Here is a tiny trained network, its code and every weight. The questions are about switching its units off for an input and a class, where a switched-off unit gives its printed mean instead of its output.

import numpy as np


def w(rows, s, z=0):
    codes = np.array(rows[::2]) - 128.0
    scale = np.full(codes.shape[1], s)
    scale[-1] = z or s
    return codes * scale


def f(y):
    return np.maximum(y, 0)


def log_softmax(a):
    a = a - a.max(-1, keepdims=True)
    return a - np.log(np.exp(a).sum(-1, keepdims=True))


def net(x, mask):
    res = np.array(x, float).reshape(1, 3) / 4 @ E
    y = f(res @ A[0][:, :-1].T + A[0][:, -1])
    res = res + np.where(mask, y, B[0][:, -1]) @ B[0][:, :-1]
    return log_softmax(res[-1] @ U[:, :-1].T + U[:, -1])


A, B = {}, {}
E = w([
[60,178,67,51,170,99,142],'x0',
[22,133,114,169,59,47,246],'x1',
[130,162,61,136,2,194,172],'x2',
],0.009)
A[0] = w([
[74,202,69,138,38,167,115,246],'neuron 1',
[79,99,150,98,237,37,88,174],'neuron 2',
[147,211,124,159,162,133,54,5],'neuron 3',
[148,181,135,107,121,181,100,163],'neuron 4',
[121,126,103,129,201,124,108,120],'neuron 5',
[130,40,158,166,70,171,98,179],'neuron 6',
[137,142,134,63,103,106,153,19],'neuron 7',
[110,91,217,201,172,67,151,248],'neuron 8',
[25,180,72,85,76,128,157,249],'neuron 9',
[136,173,87,79,100,173,172,188],'neuron 10',
[138,132,91,163,216,83,134,122],'neuron 11',
[125,130,98,78,156,117,109,249],'neuron 12',
[78,115,94,182,172,37,251,250],'neuron 13',
],0.011,0.0035)
B[0] = w([
[173,180,58,81,137,213,117,232],'neuron 1',
[123,199,186,70,151,173,73,222],'neuron 2',
[140,163,137,133,171,71,52,157],'neuron 3',
[130,67,134,116,67,153,170,170],'neuron 4',
[123,153,183,94,128,179,74,164],'neuron 5',
[168,110,68,152,71,148,175,187],'neuron 6',
[179,128,78,65,120,152,190,139],'neuron 7',
[191,172,91,78,46,153,73,212],'neuron 8',
[200,186,84,63,111,173,79,241],'neuron 9',
[162,119,60,216,100,165,202,189],'neuron 10',
[156,187,197,64,177,181,53,167],'neuron 11',
[151,181,74,51,101,173,97,174],'neuron 12',
[189,185,255,55,125,218,118,252],'neuron 13',
],0.0078,0.014)
U = w([
[163,117,180,154,75,183,102,3],'0',
[128,171,27,136,68,249,163,253],'1',
[183,74,119,132,127,135,166,92],'2',
[117,195,226,79,145,149,121,253],'3',
[103,123,100,210,118,110,93,3],'4',
[144,105,123,163,232,128,179,3],'5',
[127,110,117,160,165,70,157,3],'6',
],0.011,0.0035)

Each question gives the input, the list of numbers given to net, and the class t.
The units are the neurons (one row each of A and B). Each row of codes is followed by its name. A weight is (code - 128) times the scale printed after its matrix; where a second scale follows, it is the last column's (A, B and U).
mask holds one flag per neuron, in row order. A switched-off neuron (its flag False) gives its mean, the last column of its row in B, instead of its output. The means were averaged over made-up inputs and are rounded, as every weight is.
A unit's drop is (log p(t) with every unit on - log p(t) with that unit switched off) / (log p(t) with every unit on - log p(t) with every unit switched off).
The circuit of an input: a set's keep is (log p(t) with only the set's units on - log p(t) with every unit switched off) / (log p(t) with every unit on - log p(t) with every unit switched off). Starting from the 12 units with the biggest drops (on a tie, the unit counted first), units are removed one at a time, each time the one whose removal leaves the highest keep (on an exact tie, the one counted first), for as long as the keep stays at least 0.8.
circuit, biggest first: the units of the circuit, biggest drop first
most important unit: the unit with the biggest drop
top k neurons: the k neurons with the biggest drops, biggest first
drop when u is switched off: that unit's drop, to one decimal
input [-2,8,-3], class 3: most important unit => neuron 13
input [-6,4,-4], class 0: top 3 neurons => [neuron 8; neuron 6; neuron 1]
input [-4,-3,-3], class 0: circuit, biggest first => [neuron 13; neuron 1; neuron 9]
input [6,-2,-1], class 3: top 2 neurons => [neuron 1; neuron 6]
input [0,3,0], class 3: circuit, biggest first => [neuron 6; neuron 10]
input [-5,1,-3], class 0: top 3 neurons => [neuron 1; neuron 9; neuron 10]
input [-7,7,-2], class 0: top 3 neurons => [neuron 13; neuron 1; neuron 2]
input [-3,6,-2], class 3: top 2 neurons => [neuron 13; neuron 10]
input [2,-4,0], class 3: drop when neuron 10 is switched off => 0.3
input [-7,2,-5], class 0: drop when neuron 1 is switched off => 0.5
input [5,-4,-1], class 3: drop when neuron 1 is switched off => 0.1
